Below is a small trained network, with its code and all its weights. Each question gives an input and a target symbol and asks what happens when units are switched off, that is, made to give their printed mean instead of their output.

import numpy as np


def w(rows, s, z=0):
    codes = np.array(rows[::2]) - 128.0
    scale = np.full(codes.shape[1], s)
    scale[-1] = z or s
    return codes * scale


def f(y):
    return np.maximum(y, 0)


def softmax(a):
    e = np.exp(a - a.max(-1, keepdims=True))
    return e / e.sum(-1, keepdims=True)


def log_softmax(a):
    a = a - a.max(-1, keepdims=True)
    return a - np.log(np.exp(a).sum(-1, keepdims=True))


def net(x, mask):
    ids = ['ΣΦαβεζηθξπ'.index(c) for c in x.split()]
    T = len(ids)
    res = E[ids] + P[:T]
    u = 0
    for l in range(3):
        r = res
        for j in range(2):
            rows = slice(2 * j, 2 * j + 2)
            q, k, v = (r @ M[l][rows].T for M in (Q, K, V))
            z = softmax(np.where(np.tri(T) > 0, q @ k.T / 2**0.5, -1e9)) @ v
            o = O[l][rows]
            res = res + np.where(mask[u + j], z, o[:, -1]) @ o[:, :-1]
        u += 2
        y = f(res @ A[l][:, :-1].T + A[l][:, -1])
        res = res + np.where(mask[u : u + 4], y, B[l][:, -1]) @ B[l][:, :-1]
        u += 4
    return log_softmax(res[-1] @ U[:, :-1].T + U[:, -1])


Q, K, V, O, A, B = {}, {}, {}, {}, {}, {}
E = w([
[85,227,52],'Σ',
[124,170,96],'Φ',
[97,127,32],'α',
[154,207,194],'β',
[135,173,186],'ε',
[123,144,176],'ζ',
[65,74,111],'η',
[130,131,87],'θ',
[97,83,228],'ξ',
[2,15,57],'π',
],0.0066)
P = w([
[84,180,78],'0',
[32,178,254],'1',
[183,75,188],'2',
[146,149,53],'3',
[40,180,196],'4',
[159,6,211],'5',
[154,126,32],'6',
[55,189,211],'7',
[174,43,218],'8',
[193,130,17],'9',
[54,187,198],'10',
[171,25,213],'11',
],0.0084)
Q[0] = w([
[227,172,103],'0.h1',
[13,137,95],'0.h1',
[78,68,162],'0.h2',
[254,234,71],'0.h2',
],0.0068)
K[0] = w([
[38,51,222],'0.h1',
[189,236,160],'0.h1',
[138,113,181],'0.h2',
[42,196,1],'0.h2',
],0.0082)
V[0] = w([
[170,126,31],'0.h1',
[55,51,151],'0.h1',
[45,255,32],'0.h2',
[129,157,216],'0.h2',
],0.0072)
O[0] = w([
[94,253,68,83],'0.h1',
[184,13,65,139],'0.h1',
[49,68,92,254],'0.h2',
[107,122,228,174],'0.h2',
],0.0057,0.0025)
A[0] = w([
[111,118,1,126],'0.n1',
[122,214,83,77],'0.n2',
[69,96,58,1],'0.n3',
[70,176,147,182],'0.n4',
],0.0091,0.0019)
B[0] = w([
[150,180,2,254],'0.n1',
[36,156,107,180],'0.n2',
[159,161,99,203],'0.n3',
[53,202,178,246],'0.n4',
],0.0077,0.0036)
Q[1] = w([
[216,1,2],'1.h1',
[86,105,141],'1.h1',
[30,191,118],'1.h2',
[161,78,99],'1.h2',
],0.003)
K[1] = w([
[184,26,189],'1.h1',
[17,137,201],'1.h1',
[78,64,235],'1.h2',
[84,227,253],'1.h2',
],0.0037)
V[1] = w([
[147,110,177],'1.h1',
[69,89,212],'1.h1',
[182,159,1],'1.h2',
[173,203,62],'1.h2',
],0.0069)
O[1] = w([
[54,184,206,2],'1.h1',
[166,159,190,90],'1.h1',
[3,58,65,140],'1.h2',
[55,97,50,175],'1.h2',
],0.005,0.0035)
A[1] = w([
[134,161,188,81],'1.n1',
[253,58,30,180],'1.n2',
[117,221,108,99],'1.n3',
[214,116,193,255],'1.n4',
],0.0061,0.0034)
B[1] = w([
[2,169,137,160],'1.n1',
[246,141,59,253],'1.n2',
[96,229,163,210],'1.n3',
[107,25,38,212],'1.n4',
],0.0062,0.0045)
Q[2] = w([
[8,34,218],'2.h1',
[1,185,170],'2.h1',
[149,219,109],'2.h2',
[114,164,159],'2.h2',
],0.0056)
K[2] = w([
[1,98,144],'2.h1',
[49,31,9],'2.h1',
[155,78,183],'2.h2',
[117,155,219],'2.h2',
],0.0044)
V[2] = w([
[119,162,190],'2.h1',
[2,153,140],'2.h1',
[218,136,155],'2.h2',
[204,70,120],'2.h2',
],0.0092)
O[2] = w([
[181,215,233,40],'2.h1',
[253,108,48,249],'2.h1',
[66,93,98,13],'2.h2',
[164,127,18,46],'2.h2',
],0.0058,0.011)
A[2] = w([
[53,224,96,4],'2.n1',
[105,179,90,73],'2.n2',
[243,1,127,144],'2.n3',
[230,241,40,77],'2.n4',
],0.0042,0.0043)
B[2] = w([
[235,147,149,158],'2.n1',
[171,109,128,162],'2.n2',
[212,163,123,254],'2.n3',
[161,254,120,247],'2.n4',
],0.0077,0.0056)
U = w([
[254,179,119,5],'Σ',
[176,90,151,244],'Φ',
[147,17,108,192],'α',
[86,201,195,68],'β',
[70,177,185,122],'ε',
[69,161,172,88],'ζ',
[58,125,114,237],'η',
[83,138,109,89],'θ',
[79,169,133,129],'ξ',
[16,28,111,121],'π',
],0.0079,0.003)

Each question gives the input, a string of symbols that net reads in full, and the target symbol t.
The units are the heads (2 rows each of Q, K, V and O) and the neurons (one row each of A and B). Each row of codes is followed by its name. A weight is (code - 128) times the scale printed after its matrix; where a second scale follows, it is the last column's (O, A, B and U).
mask holds one flag per unit, layer by layer, with each layer's heads first. A switched-off unit (its flag False) gives its mean, the last column of its rows in O or B, instead of its output. The means were averaged over made-up inputs and are rounded, as every weight is.
A unit's drop is (log p(t) with every unit on - log p(t) with that unit switched off) / (log p(t) with every unit on - log p(t) with every unit switched off).
unit that matters most: the unit with the biggest drop
top k neurons: the k neurons with the biggest drops, biggest first
k most important neurons of layer l: the k neurons of layer l with the biggest drops, biggest first
which heads matter: for each layer, one digit per head in row order, 1 if its drop is at least 0.15 and else 0, layers parted by /
drop when u is switched off: that unit's drop, to one decimal
input Σ π π Σ η, target Σ: which heads matter -> 11 / 01 / 10
input α ε ξ Σ Σ π β π, target α: which heads matter -> 11 / 11 / 10
input π π θ Σ Σ π β β Σ θ Σ, target π: which heads matter -> 01 / 11 / 10
input Σ π β Σ ε, target Σ: top 2 neurons -> 0.n2; 0.n1
input α Σ ξ π η Σ ζ Φ, target α: top neuron -> 0.n1
input Σ Φ Σ π θ, target Σ: 2 most important neurons of layer 2 -> 2.n3; 2.n4
input α ζ π Σ π ε η η η β η, target α: top 3 neurons -> 0.n1; 1.n2; 0.n2
input Σ π ξ θ β ξ η Σ, target Σ: top 3 neurons -> 0.n1; 0.n2; 0.n4
input Σ Σ Σ ε π, target Σ: top 2 neurons -> 0.n2; 0.n4
input Σ β Σ Φ η π, target Σ: top 4 neurons -> 2.n3; 0.n4; 1.n2; 0.n2
input Σ π Σ ζ Σ β ζ α, target Σ: top 4 neurons -> 0.n1; 0.n2; 0.n4; 1.n2
input π ξ π ε π η, target Σ: top 2 neurons -> 2.n3; 0.n4
input Σ α β Σ Φ, target Σ: top 3 neurons -> 0.n2; 0.n1; 0.n4
input α Σ π π ε θ α Σ Σ, target α: unit that matters most -> 2.n4
input Σ ε Σ α θ Σ Σ ξ, target Σ: top 2 neurons -> 0.n2; 0.n4
input Σ β Σ θ Φ Σ ε ζ, target Σ: top 4 neurons -> 0.n2; 0.n1; 0.n4; 1.n3
input π β β π π β α ξ Σ Σ ε β, target α: top 2 neurons -> 2.n4; 0.n1
input π ζ Σ η ζ Σ ξ Σ ε ζ η, target π: top 2 neurons -> 1.n2; 0.n1
input α Σ α π ε ε Σ θ Σ Σ α, target α: top 4 neurons -> 0.n1; 0.n2; 1.n2; 0.n3
input Σ Σ ξ Σ ξ ξ Σ β π π α, target Σ: top 4 neurons -> 0.n1; 1.n2; 0.n2; 0.n4
input Σ β β Σ θ, target Σ: 2 most important neurons of layer 0 -> 0.n2; 0.n4
input Σ Σ Σ π Σ Σ ζ ξ, target Σ: 2 most important neurons of layer 1 -> 1.n3; 1.n2
input β η α β Σ, target β: which heads matter -> 00 / 00 / 10
input β Σ π Σ Φ, target β: 2 most important neurons of layer 0 -> 0.n4; 0.n1
input β π Σ β π Σ ε Σ θ ζ ε, target β: most important neuron of layer 0 -> 0.n4
input π θ Σ ε Σ θ η π β β Σ, target π: 2 most important neurons of layer 2 -> 2.n4; 2.n3
input α Σ ζ π Φ ε ε Σ Σ β β, target α: drop when 1.n2 is switched off -> 0.2
input π Σ Σ π ξ, target π: drop when 0.n1 is switched off -> 0.2
input π Σ Σ Φ θ, target π: drop when 0.n2 is switched off -> 0.0
